Here is a tiny trained network, its code and every weight. The questions are about switching its units off for an input and a target symbol, where a switched-off unit gives its printed mean instead of its output.

import numpy as np


def w(rows, s, z=0):
    codes = np.array(rows[::2]) - 128.0
    scale = np.full(codes.shape[1], s)
    scale[-1] = z or s
    return codes * scale


def f(y):
    return y / 2 * (1 + np.tanh(0.7978845608 * (y + 0.044715 * y**3)))


def softmax(a):
    e = np.exp(a - a.max(-1, keepdims=True))
    return e / e.sum(-1, keepdims=True)


def log_softmax(a):
    a = a - a.max(-1, keepdims=True)
    return a - np.log(np.exp(a).sum(-1, keepdims=True))


def net(x, mask):
    ids = ['αβγδεζηθμξσφψ'.index(c) for c in x.split()]
    T = len(ids)
    res = E[ids] + P[:T]
    u = 0
    for l in range(2):
        q, k, v = (res @ M[l].T for M in (Q, K, V))
        z = softmax(np.where(np.tri(T) > 0, q @ k.T / 4**0.5, -1e9)) @ v
        res = res + np.where(mask[u], z, O[l][:, -1]) @ O[l][:, :-1]
        u += 1
        y = f(res @ A[l][:, :-1].T + A[l][:, -1])
        res = res + np.where(mask[u : u + 4], y, B[l][:, -1]) @ B[l][:, :-1]
        u += 4
    return log_softmax(res[-1] @ U[:, :-1].T + U[:, -1])


Q, K, V, O, A, B = {}, {}, {}, {}, {}, {}
E = w([
[68,183,94,80],'α',
[158,252,79,135],'β',
[155,112,148,181],'γ',
[162,45,167,207],'δ',
[142,119,140,147],'ε',
[93,156,119,102],'ζ',
[66,78,179,86],'η',
[144,60,167,164],'θ',
[105,148,121,117],'μ',
[144,106,135,162],'ξ',
[75,8,226,101],'σ',
[101,117,138,124],'φ',
[95,146,124,108],'ψ',
],0.016)
P = w([
[104,90,39,84],'0',
[70,112,15,208],'1',
[202,116,41,65],'2',
[51,124,44,211],'3',
[228,114,95,70],'4',
[38,138,76,203],'5',
[232,123,120,65],'6',
[27,160,104,198],'7',
[238,67,156,72],'8',
[19,177,147,188],'9',
[235,85,146,59],'10',
[6,191,182,182],'11',
[214,113,129,38],'12',
[40,139,85,176],'13',
],0.012)
Q[0] = w([
[47,60,141,122],'L0H1',
[2,153,107,134],'L0H1',
[202,147,48,204],'L0H1',
[11,55,75,229],'L0H1',
],0.0079)
K[0] = w([
[101,158,102,116],'L0H1',
[11,156,130,140],'L0H1',
[216,193,160,169],'L0H1',
[42,130,180,194],'L0H1',
],0.011)
V[0] = w([
[85,137,170,185],'L0H1',
[147,146,167,85],'L0H1',
[86,106,122,162],'L0H1',
[254,82,116,111],'L0H1',
],0.0091)
O[0] = w([
[39,182,187,181,197],'L0H1',
[137,49,65,98,71],'L0H1',
[255,244,53,100,252],'L0H1',
[107,54,83,68,22],'L0H1',
],0.0062,0.0038)
A[0] = w([
[187,36,147,159,10],'L0N1',
[108,22,3,29,17],'L0N2',
[130,66,173,16,209],'L0N3',
[232,217,142,10,3],'L0N4',
],0.007,0.00054)
B[0] = w([
[98,207,119,120,185],'L0N1',
[141,173,254,74,255],'L0N2',
[207,134,75,119,235],'L0N3',
[187,54,187,174,146],'L0N4',
],0.0072,0.0079)
Q[1] = w([
[211,111,185,110],'L1H1',
[255,177,176,36],'L1H1',
[176,72,164,111],'L1H1',
[111,161,121,102],'L1H1',
],0.0094)
K[1] = w([
[122,168,200,140],'L1H1',
[103,182,249,227],'L1H1',
[157,254,173,115],'L1H1',
[107,116,100,163],'L1H1',
],0.0092)
V[1] = w([
[177,168,89,103],'L1H1',
[82,2,147,149],'L1H1',
[99,153,72,117],'L1H1',
[52,152,110,56],'L1H1',
],0.016)
O[1] = w([
[172,120,32,61,89],'L1H1',
[130,96,248,143,47],'L1H1',
[166,201,107,171,1],'L1H1',
[201,216,166,180,141],'L1H1',
],0.012,0.0055)
A[1] = w([
[34,183,29,224,253],'L1N1',
[112,254,8,216,125],'L1N2',
[235,171,181,118,51],'L1N3',
[30,174,219,245,155],'L1N4',
],0.0066,0.0059)
B[1] = w([
[210,119,93,209,230],'L1N1',
[107,2,230,146,213],'L1N2',
[115,211,101,220,185],'L1N3',
[154,91,42,151,254],'L1N4',
],0.01,0.0094)
U = w([
[137,134,99,218,117],'α',
[112,105,86,165,155],'β',
[88,133,98,130,253],'γ',
[3,82,157,129,175],'δ',
[178,165,110,89,114],'ε',
[181,142,147,135,2],'ζ',
[147,238,161,149,181],'η',
[140,111,174,78,129],'θ',
[182,141,139,125,34],'μ',
[164,145,127,101,93],'ξ',
[119,141,255,149,121],'σ',
[161,160,134,129,96],'φ',
[178,147,143,131,40],'ψ',
],0.0082,0.0049)

Each question gives the input, a string of symbols that net reads in full, and the target symbol t.
The units are the heads (4 rows each of Q, K, V and O) and the neurons (one row each of A and B). Each row of codes is followed by its name. A weight is (code - 128) times the scale printed after its matrix; where a second scale follows, it is the last column's (O, A, B and U).
mask holds one flag per unit, layer by layer, with each layer's heads first. A switched-off unit (its flag False) gives its mean, the last column of its rows in O or B, instead of its output. The means were averaged over made-up inputs and are rounded, as every weight is.
A unit's drop is (log p(t) with every unit on - log p(t) with that unit switched off) / (log p(t) with every unit on - log p(t) with every unit switched off).
The circuit of an input: a set's keep is (log p(t) with only the set's units on - log p(t) with every unit switched off) / (log p(t) with every unit on - log p(t) with every unit switched off). Starting from all 10 units, units are removed one at a time, each time the one whose removal leaves the highest keep (on an exact tie, the one counted first), for as long as the keep stays at least 0.8.
circuit, biggest first: the units of the circuit, biggest drop first
top k neurons: the k neurons with the biggest drops, biggest first
k most important neurons of layer l: the k neurons of layer l with the biggest drops, biggest first
input σ ξ δ θ ξ α β φ α η ε, target η: 3 most important neurons of layer 0	(L0N2, L0N3, L0N4)
input σ δ σ δ θ, target δ: circuit, biggest first	(L1H1)
input σ ξ γ σ σ σ θ α θ, target α: circuit, biggest first	(L1H1, L0H1, L1N1)
input σ η σ δ θ σ σ, target σ: 2 most important neurons of layer 0	(L0N3, L0N2)
input σ θ η θ γ, target θ: circuit, biggest first	(L1H1, L0H1, L0N2, L1N3)
input γ σ θ ξ ε η σ, target η: top 2 neurons	(L0N3, L1N3)
input σ δ ε α δ, target α: 3 most important neurons of layer 1	(L1N1, L1N3, L1N2)
input η ε θ φ ψ δ θ σ σ β, target α: circuit, biggest first	(L1N1, L0N2)
input σ σ μ β η, target β: circuit, biggest first	(L1H1, L1N2)
input σ ψ σ ξ ε η η, target η: circuit, biggest first	(L1H1, L0N3, L1N3)
input σ σ σ σ σ θ σ η η γ δ ζ, target α: circuit, biggest first	(L1N4, L0H1)
input σ σ δ σ μ γ ε α δ ζ, target α: top 2 neurons	(L0N1, L0N2)
input σ θ ψ, target θ: 3 most important neurons of layer 0	(L0N2, L0N1, L0N3)
input δ δ μ, target δ: top 2 neurons	(L1N1, L0N3)
input σ η ξ σ ξ μ μ σ δ, target σ: circuit, biggest first	(L1H1, L0H1, L0N2, L0N3)
input φ δ δ σ η φ δ θ η η ξ, target η: 3 most important neurons of layer 0	(L0N2, L0N3, L0N4)
input γ ε ψ α η σ ξ θ ε σ η ε ξ, target ε: 2 most important neurons of layer 0	(L0N2, L0N1)
input α δ η σ ψ, target σ: most important neuron of layer 1	(L1N1)
input θ σ α ε σ η α, target η: top 3 neurons	(L0N3, L0N2, L1N3)
input α η δ σ σ ε η, target ε: top neuron	(L1N2)
input α μ ε δ β η η α η, target α: 2 most important neurons of layer 0	(L0N3, L0N4)
input σ θ η, target θ: 2 most important neurons of layer 0	(L0N2, L0N1)
input σ σ α δ ζ σ θ η μ, target η: top 2 neurons	(L0N2, L0N3)
input σ β θ α θ ε ε, target ε: 3 most important neurons of layer 0	(L0N2, L0N1, L0N3)
input σ θ σ η ε σ σ ε δ σ δ, target σ: 2 most important neurons of layer 0	(L0N2, L0N3)
input σ η γ σ σ η σ, target η: 3 most important neurons of layer 0	(L0N3, L0N4, L0N2)
input σ ε ξ, target ε: top 2 neurons	(L0N2, L1N2)
input δ σ θ σ σ σ α σ θ δ ε, target δ: most important neuron of layer 0	(L0N1)
input η σ η σ σ σ σ δ σ η θ, target η: top 3 neurons	(L0N2, L0N3, L1N3)
